(in the rows, 128 means zero)
[ 62  96 139 135 172 133 101  37 142 106 142 156 114 179 117  91 101 226
 120  90 125 162 125 149 160 106 132 163 128 126 115  90 141 173 136 115
 170 138 116]
Zan
[146 103 117 129  87 130 138 136 142 125 135 112 100 146 127 121 123  53
 145 144 132 159 117 119  89  93 120  88 124 142 121 159 147 110 152 130
 107 184 123]
Zan
[115 154 143  92 128 126 118 176 139 124 148 111 102 156 147 126 123 133
 141 142 151 121 115 138 139 131 131 122 123 137 114 119 139 127 141 119
 109 174 127]
bog
[ 85 147 139 114 135 136 114 115 139 119 118 108  95 137 143 119 120 170
 170 140 135 115 106 125 153 107 135 123 112 128 116 111 154 132 127 122
 137 143 117]
bog
[ 64 134 122 115 124 123  87 106 147 120 136 143 120 185 141 115 116 116
 144 131 140 135 125 145 127  87 123 104 134 125 116 124 152 133 150 120
 108 115 119]
Zan
[100 115 109 113 121 143  92 161 130 117 178 125 107 158 128 126 122 162
 131 142 128 151 118 155 144 101 167 110 132 132 107 114 126 127 157 128
 110 133 116]
bog
[ 99 109 110 113 137 135 121  98 132 120 116 129 103 139 133 110 118 155
 147 130 112 135 170 155 124 120 123 107 129 118 113 112 152 167 162 127
 105 156 113]
Zan
[108 131 141 130 142 135 111  30 100 109  88 163 137 103 143 111 135 185
 145 134 103 133 125 143 137  79 136 121 134 119 111  92 161 124 134 108
 125 139 119]
Zan
[119 130 124 119 134 150 133 169 128 123 137 116 108 160 121 132 122 128
 138 135 141 137 123 128 127  97 114  84 124 138 123 129 139 113 146 136
 116 129 128]
bog
[100  85 136 134 154 130 123 207 126 109 185 128  78 205  95  81  85 190
 111 108 115 116 140 144 158  87 127 106 125 159  96  94 136 128 143 127
 121 127 116]
bog
[102  78  94 126 125 116 134  94 139 110 132 121  98 130 135 123 115 148
 141 137 101 145 104 139 119 131 151 119 125 133 122 120 154 142 146 121
 122 156 130]
Zan
[119 108 125 135 130 102 100 226 144 120 159 112  94 180 117 111 126  95
 114 150 180 141 115 142 136 117 108  98 119 133  74 150 140 117 148 146
 126 145 116]
bog
[ 98 149 139 120 142 131 119  97 134 121 102 121  97 123 160 111 117 207
 139 128 124 121 123 157 154 134 130 131 114 125 117 100 132 131 127 129
 132 144 124]
bog
---
[148 110 139 133 102 138 128 128  97 112 141 139 128 125 140 140 116 124
 129 179 116 140 136 122 110 134 116 125 129 154 125 113 136 137 145 131
 125 101 141]
vumo
[148 122 125 126 129 134 130 132  99 140 144 130 118 123 133 139 116 132
 122 163 113 149 133 130 105 116 153 119 127 146 127 123 139 129 114 125
 124 109 130]
vumo
[120 120 131 115 139 140 118 137 111 132 115 141 107 114 128 165 136 139
 123 159  95 145 135 135 116 138 136 125 137 148 129 131 147 136 111 138
 102 117 126]
vumo
[128 126 121 134 123 120 134 136 117 117 125 134 142 118 113 141 132 135
 126 153 105 117 129 139 117 115 122 140 122 128 134 128 133 130 128 128
 112 137 135]
fud
[145 109 111 122 137 140 152 119 106 136 132 145 128 126  98 174 114 148
 116 172 107 132 135 136 128 152 124 126 124 142 117 127 151 147 149 129
  85 131 139]
vumo
[131 128 131 119 131 137 129 125  87 126 119 149 110 108 116 180 119 144
 112 169  72 147 137 140 117 125 146 111 132 159 120 120 150 131 106 133
  84 116 139]
vumo
[128 125 119 119 124 137 148 131 114 133 138 128 118 129 102 158 130 137
 130 149 105 133 127 137 123 130 134 133 122 180 124 119 131 118 164 135
 109 137 141]
fud
[117 160 133 140  85 123 131 157  94 121 115 120 147 113 120 112 138 106
 133 138 107 145 131 131  96  61 118 119 130 138 140 118 120 144 114 142
 110 129 123]
fud
[123 128 137 127  98 145 136 136 121 115 130 113 137 133 130 124 118 113
 145 132 119 137 154 129 111 112 124 134 121 145 128 101 122 117 158 126
 134 122 133]
fud
[139 121 114 121 153 118 134  91 127 136 159 137 159 137  90 176 118 147
 122 137 118 125 116 132 138 162 170 130 122 162 110 112 135 120 170 129
  98 152 149]
fud
